Here is a tiny trained network, its code and every weight. The questions are about switching its units off for an input and a target symbol, where a switched-off unit gives its printed mean instead of its output.

import numpy as np


def w(rows, s, z=0):
    codes = np.array(rows[::2]) - 128.0
    scale = np.full(codes.shape[1], s)
    scale[-1] = z or s
    return codes * scale


def norm(h):
    return h / np.sqrt((h * h).mean(-1, keepdims=True) + 1e-5)


def softmax(a):
    e = np.exp(a - a.max(-1, keepdims=True))
    return e / e.sum(-1, keepdims=True)


def log_softmax(a):
    a = a - a.max(-1, keepdims=True)
    return a - np.log(np.exp(a).sum(-1, keepdims=True))


def net(x, mask):
    ids = ['ΘΛΞΠαβγδεηστφω'.index(c) for c in x.split()]
    T = len(ids)
    res = E[ids] + P[:T]
    u = 0
    for l in range(2):
        r = norm(res)
        for j in range(3):
            rows = slice(3 * j, 3 * j + 3)
            q, k, v = (r @ M[l][rows].T for M in (Q, K, V))
            z = softmax(np.where(np.tri(T) > 0, q @ k.T / 3**0.5, -1e9)) @ v
            o = O[l][rows]
            res = res + np.where(mask[u + j], z, o[:, -1]) @ o[:, :-1]
        u += 3
    return log_softmax(norm(res)[-1] @ U[:, :-1].T + U[:, -1])


Q, K, V, O = {}, {}, {}, {}
E = w([
[167,162,110,207,150],'Θ',
[159,115,81,188,75],'Λ',
[92,128,129,11,239],'Ξ',
[136,98,104,228,166],'Π',
[138,164,122,72,157],'α',
[105,83,102,49,137],'β',
[148,177,113,82,121],'γ',
[117,111,121,153,226],'δ',
[144,112,64,86,70],'ε',
[137,160,119,73,154],'η',
[116,25,59,134,156],'σ',
[139,168,114,102,116],'τ',
[119,178,139,31,178],'φ',
[143,108,103,254,174],'ω',
],0.0099)
P = w([
[220,139,120,66,165],'0',
[63,189,120,192,112],'1',
[226,102,86,28,83],'2',
[135,191,66,134,139],'3',
[159,136,209,214,106],'4',
[41,126,57,60,86],'5',
[247,117,149,194,152],'6',
],0.015)
Q[0] = w([
[139,165,18,171,205],'0.h0',
[154,93,83,131,136],'0.h0',
[66,143,70,60,133],'0.h0',
[232,100,119,72,193],'0.h1',
[239,135,60,209,73],'0.h1',
[126,145,223,252,102],'0.h1',
[156,143,172,124,68],'0.h2',
[47,88,210,109,93],'0.h2',
[123,171,89,43,118],'0.h2',
],0.012)
K[0] = w([
[127,106,139,77,132],'0.h0',
[189,112,134,115,148],'0.h0',
[76,168,119,68,124],'0.h0',
[127,228,5,118,180],'0.h1',
[153,151,66,113,147],'0.h1',
[57,142,143,164,118],'0.h1',
[38,101,165,129,169],'0.h2',
[62,130,192,122,98],'0.h2',
[176,88,165,97,142],'0.h2',
],0.014)
V[0] = w([
[110,186,72,219,75],'0.h0',
[71,124,140,73,160],'0.h0',
[104,136,99,57,151],'0.h0',
[182,110,95,98,48],'0.h1',
[86,77,151,51,166],'0.h1',
[161,100,151,210,151],'0.h1',
[154,155,2,130,123],'0.h2',
[139,118,148,95,173],'0.h2',
[197,181,172,127,113],'0.h2',
],0.0094)
O[0] = w([
[123,158,111,63,150,79],'0.h0',
[137,136,68,182,72,107],'0.h0',
[117,145,125,116,10,157],'0.h0',
[1,42,224,178,186,170],'0.h1',
[207,129,148,104,178,117],'0.h1',
[122,120,8,91,108,108],'0.h1',
[45,233,86,44,125,254],'0.h2',
[78,123,83,113,107,153],'0.h2',
[156,145,66,224,24,139],'0.h2',
],0.0081,0.0077)
Q[1] = w([
[226,93,237,60,31],'1.h0',
[107,107,132,233,66],'1.h0',
[191,116,5,112,28],'1.h0',
[39,243,69,80,193],'1.h1',
[213,84,240,72,171],'1.h1',
[154,179,94,155,194],'1.h1',
[143,127,98,146,2],'1.h2',
[51,177,42,103,119],'1.h2',
[63,186,103,90,193],'1.h2',
],0.0093)
K[1] = w([
[174,133,247,85,91],'1.h0',
[47,98,104,179,41],'1.h0',
[156,134,73,110,81],'1.h0',
[92,180,119,151,216],'1.h1',
[160,146,180,97,144],'1.h1',
[132,157,76,119,140],'1.h1',
[205,108,139,99,139],'1.h2',
[97,82,148,165,107],'1.h2',
[79,146,69,142,85],'1.h2',
],0.014)
V[1] = w([
[97,101,181,177,58],'1.h0',
[48,196,145,6,95],'1.h0',
[90,30,177,40,126],'1.h0',
[145,202,106,96,178],'1.h1',
[78,116,56,67,127],'1.h1',
[185,149,164,69,68],'1.h1',
[239,168,118,104,173],'1.h2',
[126,254,142,168,115],'1.h2',
[152,33,77,162,165],'1.h2',
],0.008)
O[1] = w([
[25,89,157,72,161,69],'1.h0',
[111,60,66,253,226,253],'1.h0',
[185,201,128,191,238,120],'1.h0',
[86,85,38,217,142,191],'1.h1',
[124,143,147,239,91,239],'1.h1',
[134,148,245,155,143,103],'1.h1',
[134,191,143,196,152,25],'1.h2',
[132,11,106,183,4,147],'1.h2',
[169,35,34,130,250,72],'1.h2',
],0.006,0.0053)
U = w([
[69,248,64,124,80,204],'Θ',
[64,28,80,173,146,111],'Λ',
[194,177,136,135,110,162],'Ξ',
[176,122,73,152,124,42],'Π',
[164,127,146,148,97,126],'α',
[137,149,205,72,172,255],'β',
[132,110,159,156,111,108],'γ',
[222,162,62,117,93,87],'δ',
[52,101,204,173,192,42],'ε',
[162,124,151,145,93,141],'η',
[166,136,67,148,242,148],'σ',
[139,101,147,153,121,99],'τ',
[158,145,144,145,114,116],'φ',
[181,116,73,151,118,64],'ω',
],0.011,0.0042)

Each question gives the input, a string of symbols that net reads in full, and the target symbol t.
The units are the heads (3 rows each of Q, K, V and O). Each row of codes is followed by its name. A weight is (code - 128) times the scale printed after its matrix; where a second scale follows, it is the last column's (O and U).
mask holds one flag per head, layer by layer. A switched-off head (its flag False) gives its mean, the last column of its rows in O, instead of its output. The means were averaged over made-up inputs and are rounded, as every weight is.
A unit's drop is (log p(t) with every unit on - log p(t) with that unit switched off) / (log p(t) with every unit on - log p(t) with every unit switched off).
The circuit of an input: a set's keep is (log p(t) with only the set's units on - log p(t) with every unit switched off) / (log p(t) with every unit on - log p(t) with every unit switched off). Starting from all 6 units, units are removed one at a time, each time the one whose removal leaves the highest keep (on an exact tie, the one counted first), for as long as the keep stays at least 0.8.
circuit, biggest first: the units of the circuit, biggest drop first
most important unit: the unit with the biggest drop
which heads matter: for each layer, one digit per head in row order, 1 if its drop is at least 0.15 and else 0, layers parted by /
input β σ σ Λ τ, target σ: which heads matter : 111 / 100
input β β Ξ Ξ, target Λ: which heads matter : 010 / 100
input δ σ β σ Θ, target σ: most important unit : 0.h0
input σ ω δ, target σ: circuit, biggest first : [0.h0, 1.h2]
input ω σ β σ ω ε σ, target σ: circuit, biggest first : [0.h2, 0.h0]
input τ σ β σ Λ, target σ: which heads matter : 111 / 000
input δ σ ω Λ ε σ Λ, target Λ: circuit, biggest first : [0.h1, 0.h0, 1.h2]
input σ δ Ξ, target σ: which heads matter : 010 / 100
input Π σ φ ε Λ δ α, target ε: which heads matter : 010 / 000
input Ξ σ σ Λ β σ ω, target Λ: circuit, biggest first : [0.h1, 1.h2, 0.h0, 1.h0]
input δ β η σ ε, target β: circuit, biggest first : [0.h2, 0.h0]
input Λ β Λ α σ, target β: circuit, biggest first : [0.h2, 0.h1, 1.h1]
input β σ β σ σ δ Λ, target σ: which heads matter : 101 / 000
input β σ δ, target β: circuit, biggest first : [0.h1, 0.h0, 1.h1]
input Ξ φ Λ σ γ σ α, target σ: most important unit : 0.h2
input σ σ Θ β σ σ ε, target β: which heads matter : 010 / 000
input β ε σ δ β σ Λ, target δ: which heads matter : 110 / 100
input α ε Λ Λ σ σ ε, target Λ: which heads matter : 110 / 001
input β η σ ε β Λ Π, target ε: circuit, biggest first : [0.h1, 0.h0, 0.h2]
input σ Θ σ σ η σ β, target σ: most important unit : 0.h2
input σ Θ Λ ε δ Λ σ, target ε: circuit, biggest first : [0.h1, 0.h2]
input Λ β β, target Λ: which heads matter : 010 / 100
input β Λ Ξ β δ, target Λ: circuit, biggest first : [0.h1, 1.h2, 1.h1, 0.h0]
input Λ σ σ Ξ β, target σ: circuit, biggest first : [0.h1, 1.h0, 0.h2]
